Here is a tiny trained network, its code and every weight. The questions are about switching its units off for an input and a target symbol, where a switched-off unit gives its printed mean instead of its output.

import numpy as np


def w(rows, s, z=0):
    codes = np.array(rows[::2]) - 128.0
    scale = np.full(codes.shape[1], s)
    scale[-1] = z or s
    return codes * scale


def f(y):
    return y / 2 * (1 + np.tanh(0.7978845608 * (y + 0.044715 * y**3)))


def softmax(a):
    e = np.exp(a - a.max(-1, keepdims=True))
    return e / e.sum(-1, keepdims=True)


def log_softmax(a):
    a = a - a.max(-1, keepdims=True)
    return a - np.log(np.exp(a).sum(-1, keepdims=True))


def net(x, mask):
    ids = ['ΔΛΣΦΨαβγεζθμξπτω'.index(c) for c in x.split()]
    T = len(ids)
    res = E[ids] + P[:T]
    u = 0
    for l in range(2):
        q, k, v = (res @ M[l].T for M in (Q, K, V))
        z = softmax(np.where(np.tri(T) > 0, q @ k.T / 4**0.5, -1e9)) @ v
        res = res + np.where(mask[u], z, O[l][:, -1]) @ O[l][:, :-1]
        u += 1
        y = f(res @ A[l][:, :-1].T + A[l][:, -1])
        res = res + np.where(mask[u : u + 12], y, B[l][:, -1]) @ B[l][:, :-1]
        u += 12
    return log_softmax(res[-1] @ U[:, :-1].T + U[:, -1])


Q, K, V, O, A, B = {}, {}, {}, {}, {}, {}
E = w([
[125,112,185,112,192,160,75],'Δ',
[170,142,133,26,141,158,97],'Λ',
[93,93,108,42,108,152,199],'Σ',
[110,201,207,178,94,184,122],'Φ',
[136,115,91,137,118,104,54],'Ψ',
[199,177,72,128,132,137,54],'α',
[116,110,120,115,163,50,158],'β',
[156,168,178,146,106,204,78],'γ',
[122,131,85,162,127,96,110],'ε',
[179,159,84,174,143,118,107],'ζ',
[42,166,5,93,179,141,125],'θ',
[101,131,204,188,100,168,165],'μ',
[112,86,122,92,125,213,81],'ξ',
[86,217,37,176,151,155,138],'π',
[140,30,70,165,152,91,231],'τ',
[118,141,139,109,97,205,136],'ω',
],0.019)
P = w([
[123,1,154,142,78,63,153],'0',
[80,90,64,141,215,204,190],'1',
[97,111,101,141,199,176,152],'2',
[109,140,97,120,192,177,117],'3',
[113,132,95,101,174,164,112],'4',
[101,127,97,101,154,156,91],'5',
[108,135,102,93,140,155,83],'6',
],0.0097)
Q[0] = w([
[68,165,149,121,2,176,193],'0.h1',
[190,128,104,66,129,88,175],'0.h1',
[135,92,226,173,169,97,100],'0.h1',
[173,104,193,99,123,157,124],'0.h1',
],0.0081)
K[0] = w([
[116,171,107,92,106,243,197],'0.h1',
[108,129,103,3,185,119,213],'0.h1',
[61,137,134,208,231,153,157],'0.h1',
[235,140,167,123,240,235,146],'0.h1',
],0.0052)
V[0] = w([
[86,118,91,11,238,106,181],'0.h1',
[204,102,253,118,47,85,151],'0.h1',
[182,195,169,24,86,178,114],'0.h1',
[141,190,129,180,156,145,238],'0.h1',
],0.006)
O[0] = w([
[99,124,206,244,120,120,115,194],'0.h1',
[79,50,180,143,54,52,101,4],'0.h1',
[102,136,133,92,97,142,70,94],'0.h1',
[155,152,96,91,29,195,165,82],'0.h1',
],0.011,0.0034)
A[0] = w([
[104,63,131,68,174,222,127,214],'0.n1',
[129,102,166,158,95,93,121,96],'0.n2',
[145,113,123,169,108,104,168,84],'0.n3',
[90,150,103,73,178,92,133,194],'0.n4',
[105,176,152,139,157,159,154,176],'0.n5',
[121,60,156,166,98,138,92,127],'0.n6',
[126,81,85,139,118,142,73,166],'0.n7',
[95,128,49,119,95,142,63,182],'0.n8',
[131,100,133,187,156,26,183,254],'0.n9',
[170,176,55,110,151,194,113,209],'0.n10',
[160,127,134,182,63,81,152,121],'0.n11',
[129,152,164,128,150,8,62,141],'0.n12',
],0.011,0.0035)
B[0] = w([
[94,171,190,152,64,156,101,218],'0.n1',
[77,89,114,99,141,177,125,132],'0.n2',
[49,183,133,105,116,71,93,134],'0.n3',
[197,84,109,162,114,129,136,161],'0.n4',
[146,27,154,52,117,116,115,185],'0.n5',
[71,108,88,166,125,85,151,137],'0.n6',
[126,98,168,119,169,112,206,149],'0.n7',
[224,185,140,183,165,133,147,165],'0.n8',
[165,141,93,159,159,150,86,180],'0.n9',
[93,69,126,152,129,97,170,250],'0.n10',
[121,115,95,39,148,123,69,132],'0.n11',
[141,119,155,99,255,151,120,149],'0.n12',
],0.0077,0.015)
Q[1] = w([
[114,190,75,104,254,142,139],'1.h1',
[193,97,66,153,231,135,176],'1.h1',
[72,179,124,135,69,71,106],'1.h1',
[199,164,70,159,91,28,143],'1.h1',
],0.0075)
K[1] = w([
[144,54,174,111,137,100,86],'1.h1',
[93,8,55,34,125,44,150],'1.h1',
[174,138,142,158,130,172,135],'1.h1',
[112,44,81,145,115,99,129],'1.h1',
],0.012)
V[1] = w([
[85,121,11,178,101,122,148],'1.h1',
[139,141,88,46,126,129,76],'1.h1',
[191,89,84,128,173,147,127],'1.h1',
[92,89,124,147,196,156,82],'1.h1',
],0.011)
O[1] = w([
[77,158,147,64,229,250,166,85],'1.h1',
[145,171,26,164,167,204,71,80],'1.h1',
[197,67,35,96,67,116,140,159],'1.h1',
[80,243,175,2,74,82,147,255],'1.h1',
],0.009,0.014)
A[1] = w([
[134,148,144,38,82,177,115,74],'1.n1',
[186,164,111,208,81,53,110,80],'1.n2',
[81,123,83,143,125,41,244,136],'1.n3',
[162,154,53,150,185,206,97,72],'1.n4',
[103,118,208,120,98,148,95,8],'1.n5',
[28,220,167,74,156,91,101,1],'1.n6',
[183,191,129,105,123,135,85,76],'1.n7',
[124,168,110,140,187,66,2,123],'1.n8',
[108,83,143,139,116,179,142,217],'1.n9',
[175,44,169,54,67,131,79,245],'1.n10',
[162,65,105,175,208,238,139,119],'1.n11',
[157,171,86,26,84,137,137,60],'1.n12',
],0.0078,0.0042)
B[1] = w([
[59,89,60,243,148,82,145,194],'1.n1',
[164,65,183,155,127,203,209,191],'1.n2',
[182,148,194,113,172,141,75,202],'1.n3',
[174,171,53,89,108,179,27,157],'1.n4',
[176,104,8,90,114,94,180,202],'1.n5',
[180,119,123,193,100,174,101,236],'1.n6',
[123,134,127,160,90,97,108,153],'1.n7',
[187,190,85,193,97,197,221,162],'1.n8',
[180,136,144,133,51,78,2,159],'1.n9',
[11,122,158,114,98,176,117,253],'1.n10',
[141,82,125,128,195,82,30,164],'1.n11',
[62,54,111,137,137,148,115,227],'1.n12',
],0.0068,0.014)
U = w([
[73,44,221,112,91,221,14,207],'Δ',
[222,181,142,135,28,254,90,148],'Λ',
[126,199,152,110,179,219,193,155],'Σ',
[155,56,110,223,167,124,50,4],'Φ',
[136,64,79,75,146,62,133,16],'Ψ',
[201,10,89,132,124,163,161,16],'α',
[83,153,53,228,154,112,158,77],'β',
[164,91,89,217,197,119,230,216],'γ',
[181,200,56,27,135,154,213,242],'ε',
[223,125,91,69,96,150,46,7],'ζ',
[107,92,145,81,218,157,232,165],'θ',
[185,197,159,54,141,206,73,116],'μ',
[191,200,160,35,186,76,132,244],'ξ',
[176,41,181,70,190,146,69,39],'π',
[109,108,119,114,160,224,112,31],'τ',
[88,67,148,210,250,70,129,156],'ω',
],0.005,0.0032)

Each question gives the input, a string of symbols that net reads in full, and the target symbol t.
The units are the heads (4 rows each of Q, K, V and O) and the neurons (one row each of A and B). Each row of codes is followed by its name. A weight is (code - 128) times the scale printed after its matrix; where a second scale follows, it is the last column's (O, A, B and U).
mask holds one flag per unit, layer by layer, with each layer's heads first. A switched-off unit (its flag False) gives its mean, the last column of its rows in O or B, instead of its output. The means were averaged over made-up inputs and are rounded, as every weight is.
A unit's drop is (log p(t) with every unit on - log p(t) with that unit switched off) / (log p(t) with every unit on - log p(t) with every unit switched off).
The circuit of an input: a set's keep is (log p(t) with only the set's units on - log p(t) with every unit switched off) / (log p(t) with every unit on - log p(t) with every unit switched off). Starting from the 12 units with the biggest drops (on a tie, the unit counted first), units are removed one at a time, each time the one whose removal leaves the highest keep (on an exact tie, the one counted first), for as long as the keep stays at least 0.8.
units of the circuit, in order: the units of the circuit, biggest drop first
top k neurons: the k neurons with the biggest drops, biggest first
top k neurons in layer l: the k neurons of layer l with the biggest drops, biggest first
input Λ Φ ζ Δ π ζ ζ, target Λ: units of the circuit, in order	[0.h1 1.h1 0.n12 1.n2]
input β Λ Λ γ β, target β: top 2 neurons	[1.n1 0.n11]
input α Λ π, target α: top 3 neurons	[0.n1 0.n8 0.n7]
input β ω μ ω Δ Δ ζ, target β: top neuron	[1.n1]
input Δ Λ β Δ, target Λ: top 2 neurons in layer 1	[1.n8 1.n6]
input Ψ ε θ, target Ψ: units of the circuit, in order	[1.h1 0.h1 0.n12]
input μ ω ω π θ, target μ: top 2 neurons	[1.n4 0.n11]
input Λ Δ ω τ α θ, target Λ: top 3 neurons in layer 1	[1.n6 1.n8 1.n2]
input ω Φ Δ ξ Σ β, target ω: units of the circuit, in order	[0.h1 1.h1]
input ε γ Σ Λ β ω Λ, target Λ: units of the circuit, in order	[1.h1 0.h1 1.n8 0.n5]
input θ Φ ε, target θ: units of the circuit, in order	[1.h1 0.h1]
input Λ Σ μ α ω β, target Λ: top 3 neurons	[1.n8 0.n10 1.n6]
input Ψ Φ ω α, target Ψ: units of the circuit, in order	[1.h1 0.h1 0.n12 1.n12]
input β Ψ α ε ε τ α, target β: top 4 neurons in layer 0	[0.n11 0.n12 0.n9 0.n2]
input Ψ π ξ Δ τ, target Ψ: units of the circuit, in order	[1.h1 0.n12 0.h1]
input Ψ α ε α ε, target Ψ: units of the circuit, in order	[1.h1 0.h1 0.n12 1.n12]
input ε γ Φ γ τ Δ ζ, target ε: top neuron	[0.n1]
input Ψ γ Λ ξ ζ τ, target Ψ: units of the circuit, in order	[1.h1 0.h1 0.n12]
input γ τ ε, target γ: top 2 neurons	[0.n9 0.n10]
input Δ ε Δ Φ Δ ξ Δ, target Λ: top neuron	[0.n10]
input ε α Λ π Δ ε, target ε: units of the circuit, in order	[1.h1 0.n1 0.h1 0.n9]
input π τ θ, target π: top 2 neurons	[1.n11 0.n10]
input α ω θ π, target α: top 2 neurons	[0.n8 0.n1]
input τ τ Δ Ψ, target τ: top 3 neurons in layer 0	[0.n11 0.n9 0.n3]
input Ψ α Δ Λ, target Δ: top 3 neurons	[1.n10 0.n4 0.n10]
input β ζ γ ζ Ψ, target β: top 2 neurons in layer 1	[1.n1 1.n12]
